Both labels of each row:
[ 27.7  -9.0 -25.3   8.1  -8.0  10.8 -13.5  17.2 -11.7 -17.1  -4.2   7.0
 -45.0  -5.2  -7.6   2.7 -34.0  -1.2 -15.7  -3.5  19.3   3.0   8.9  38.8
 -22.7 -34.6   5.2  -8.9   9.3   3.4   2.0 -36.5   2.4   6.9  17.3 -13.3
  31.8  34.5  19.9  38.2  12.0  14.6 -12.7   1.1 -18.3   4.5 -42.7  -2.2
 -18.4 -11.6   0.0  24.4  -3.5   6.2  -8.2  36.9  13.5  -3.9]
mobe/Fot
[ -9.1   0.2  30.1  -8.9  10.1 -76.8  17.1  -5.0 -15.3  -3.5 -18.9   5.4
  12.6 -26.8 -63.6   2.4   4.0 -15.5  31.9   2.1   8.6   6.9  -2.0  20.4
  22.7  43.3  -4.2  -3.2   8.7  14.1  29.5 -11.5  -2.9   7.7  42.8 -13.9
  -0.9   1.0  13.8   2.8   0.0 -26.9   0.0   3.3  25.0 -36.6  47.2  -3.6
   9.7  -3.7 -10.9   5.2  18.5 -34.2  -0.8 -17.1  25.0   2.4]
Rut/Fot
[ -2.6  10.1 -51.7 -12.3  22.5 -56.8  10.1 -25.3  -6.4 -13.1  -4.9  -2.9
  18.4 -12.6 -46.8  10.0   5.5   3.8  26.5   7.0   5.7  12.3  11.1  34.7
  -0.4  47.3   7.0  -6.6  30.8   2.2  34.1 -12.9   1.0 -11.1  42.9  -6.1
   2.1   7.7  26.8  -0.3  -9.3 -27.2   8.6  -8.6  26.5 -24.3  24.0   9.5
  15.0   5.9   3.7   3.5   6.8 -76.0   5.6 -14.9  10.4  19.4]
Rut/Fot
[ 36.8  11.8 -35.5  40.3   1.1 -19.5  -7.2  -1.0 -31.9  -6.4   0.5   4.7
  -6.0  -7.6  17.9  17.8  20.7 -37.5 -10.5   9.9  13.7  -6.0  38.7  48.7
  15.3 -22.4   2.0   1.3 -71.9  13.3   6.5  -7.6   1.4   1.3  22.3  -2.3
  26.2  38.6   8.9  16.2  -3.3  -5.4 -19.5  -5.3 -12.5 -48.0 -67.4   9.1
  -5.3  11.8  -0.7 -11.6 -17.3   1.2 -22.6  42.8  45.6 -11.5]
mobe/Fot
[ 20.3 -38.6  -0.1 -11.8   1.1   0.9 -14.6  -7.5 -52.5 -18.2   2.4   8.3
  15.4  11.6  35.7   1.0   0.5  17.5 -32.9   5.6 -13.4  24.4  13.8  -7.7
   0.9  -0.4  -9.6  -7.3  -9.7  77.5   1.6 -26.6   8.1  15.1 -34.0   3.6
  36.9  31.4  15.2  22.3   8.9   2.7  -1.3  -4.0 -35.4   3.8 -45.8  -1.3
 -36.8  -4.6 -11.3   1.7  -6.8 -13.8 -36.4  34.5  -7.6  -6.6]
sonur/Fot
[-13.8  12.3 -20.1   4.7  -2.0 -43.3  15.5 -28.9  -4.5   2.6 -10.6  12.8
  32.1  -6.9 -26.6  -0.3   1.9  11.3  32.6 -24.2   7.5  -7.7   3.7  20.2
  39.9  79.6  -6.0  -3.5 -17.4   8.5  23.2  -1.4  11.9 -34.4  20.5   9.3
 -30.3 -26.3   0.7 -29.0  -1.5  -5.6 -10.1  25.7  68.3 -20.4  39.0  16.4
  13.6  23.6  -2.8   5.5  -5.2 -23.6  13.7 -31.3 -12.7   1.6]
Rut/sul
[ 10.7 -27.1 -15.7 -63.9  -7.8  11.0  -9.2   2.4 -33.2 -12.8   2.9   4.1
  11.6   8.2   7.5  10.9   4.9  -2.9 -14.1  -2.5 -16.3   0.9  20.8  13.7
  -8.6 -37.3  -8.3   6.5  16.2   2.4  15.5 -16.8   5.7  19.1 -44.4   1.1
  38.9  47.1  16.2  -2.2  -0.6   2.1  -0.5  -2.7 -39.5 -16.8 -27.3   0.5
  -7.1  -5.2  -1.4   3.2  -0.1 -19.2 -22.2  27.1   6.8   6.9]
sonur/Fot
[ 21.3 -29.9 -14.0 -10.3  12.1  -8.4 -12.1  11.8 -49.4 -30.3   7.7   9.0
   7.4   1.5  12.7 -15.9  15.3  13.4  -3.6  -3.5  -6.0 -22.3  19.8  20.1
  -3.6  22.4  -1.7  -5.6  -4.3   0.6  21.5 -27.5  -1.5  12.8 -27.4  -3.2
  30.7  31.5   2.3  28.6   9.8   7.1   1.7  24.5 -31.6  23.9 -29.2  -4.0
  -0.7 -18.3 -21.5  11.9 -29.5 -14.8 -17.3  31.6  12.3  29.5]
sonur/Fot
[ 23.7   1.2 -36.5  35.3   4.8  14.6   6.6  20.4 -19.0  -3.4   5.2  -0.5
 -20.6  -4.4   9.9  18.7 -24.8 -24.4 -24.2   7.4   9.9  -1.0  32.1  33.0
 -16.3 -44.7  11.3   0.6 -25.4  -4.3  11.1  -0.8   2.5  16.4  21.0   3.4
  28.4  37.8   3.7  35.9   0.6  11.9  -8.6   0.9 -29.7 -18.5 -51.5  -2.3
 -15.7  -0.8 -11.8 -12.5  -5.5  10.6 -15.0  38.4  14.5  -4.5]
mobe/Fot
[  8.6  -4.5 -14.8  23.7   7.3  29.2  -8.2 -15.8 -23.2 -22.9  -1.2  10.1
  13.1  26.4   9.3   5.0  12.2  19.3 -17.7  -5.8 -10.4  -3.8  20.8  15.3
  32.3 -36.9 -19.8   9.5 -12.8   3.8  15.7 -10.6   5.7  10.6 -41.1  -9.9
  28.3  38.6   2.2  -6.3 -16.0   1.8 -11.2 -10.0 -23.5 -22.3 -25.3  11.2
   7.0  18.5  -3.3   2.3  -6.6  -4.4 -28.2   4.5  -0.3  18.9]
sonur/gifon
[-15.9   3.2 -28.0  -7.0  -4.8 -51.3  -1.1 -10.3 -38.8  -3.4 -18.8  -2.6
  23.5  -8.1  11.2   0.0  -1.7   6.7  24.7 -21.9  -1.2 -17.9  -6.1  35.5
  23.7  70.7   2.2   1.5 -36.3   0.4  20.3 -11.7 -12.5 -14.2  52.6 -11.6
  -3.9  -0.1  20.8  18.2 -14.2 -17.3 -13.1   8.9  11.1 -22.3  28.7   3.6
  11.9   2.4 -22.1  -1.3   3.2 -25.1  -2.3   0.8  40.2   2.2]
Rut/sul
[  8.0   3.1   1.7  14.1  -1.5  41.8  -0.9  -7.2 -22.1 -14.9  13.2  -1.9
   6.3   8.7  28.8   2.8  34.0  24.8 -19.0 -12.6 -25.0  -3.7  25.8  -3.1
  -1.5 -24.7  -2.6   1.5 -39.1  -3.6  -8.2   0.3   5.5  16.2 -32.5   4.6
  41.5  26.4   7.6   4.2   6.5   0.4  -6.4   5.6 -30.9  -9.8  -9.6  -1.0
 -14.6   8.2  -1.9   0.9 -16.6   9.5 -18.4  16.6 -23.6   5.2]
sonur/gifon
[ -0.6   3.8 -25.4 -14.3   6.1 -52.7   7.7  -8.3  -0.4   2.3 -14.9   3.5
  24.9   1.6 -22.8  -2.3  12.0  -9.8  21.9   2.4   9.9   3.6  -0.2  16.8
   1.1  51.4  -3.8  -1.2   1.6 -13.1  28.7  -8.4   7.3 -14.9  49.5 -11.9
 -19.6   0.6  17.3  -4.9  -7.7 -15.4  -0.4  32.0  19.3 -32.1  12.8   4.8
  10.7  11.3  19.6   3.9   8.5 -25.2  12.5 -18.0  14.6  18.9]
Rut/sul
[ 17.7 -16.9 -10.7  -0.3  25.8  -0.4  -5.5  -6.4 -40.0 -29.4   3.9   3.8
  19.4   4.8  15.0  -4.5  10.8  -1.8  -8.1 -11.7 -21.7  -6.2  20.2  17.9
   6.5  12.1  -6.1  -3.9 -22.0  -0.9  18.7 -19.6   3.9   7.2 -12.9   7.2
  34.2  22.9  21.5  10.1  15.1   0.7  -0.8   6.2 -38.1  -2.1 -22.0  11.5
   0.8   4.9 -12.9   4.1  -6.2 -26.9 -29.5  -3.7   0.7   1.8]
sonur/Fot
[ 22.2  -9.0  10.6  -9.9   3.2   5.2  -6.9  12.6 -31.0 -13.6  -7.4 -22.4
  33.2  19.9  10.5  -5.5  10.2  12.7 -34.3   4.3 -30.6 -21.8 -21.1  16.2
  -5.7 -21.9  -2.3   8.2  -7.6   3.0  15.9 -22.1  -3.6  26.1 -12.7  -2.8
  53.3  31.9   9.0  50.1  -3.7  14.8  -8.0  14.7 -34.5  15.7 -14.0   3.6
   2.1  -1.3 -17.9  -1.6   0.3 -36.5 -45.3  27.0  -4.6  -6.9]
sonur/Fot
[ 29.0  10.2 -12.0   8.1   2.0   9.4  -9.5  -1.2 -17.2  17.3  -6.9 -14.3
  -3.1   5.1   4.7  22.5   7.6 -27.9 -10.4   2.2  -1.6  -1.7  29.6  35.6
 -11.1 -57.7  -1.1   4.9  26.2  -0.2  10.3  17.0   1.1   7.2  42.7  -1.6
  28.3  37.9  17.4  30.5  14.8   3.7 -11.6  -8.3 -28.9 -37.2 -53.4  25.8
   6.1   4.5   7.7 -29.2 -14.8  -3.3 -21.5  52.1  10.9  -6.1]
mobe/Fot
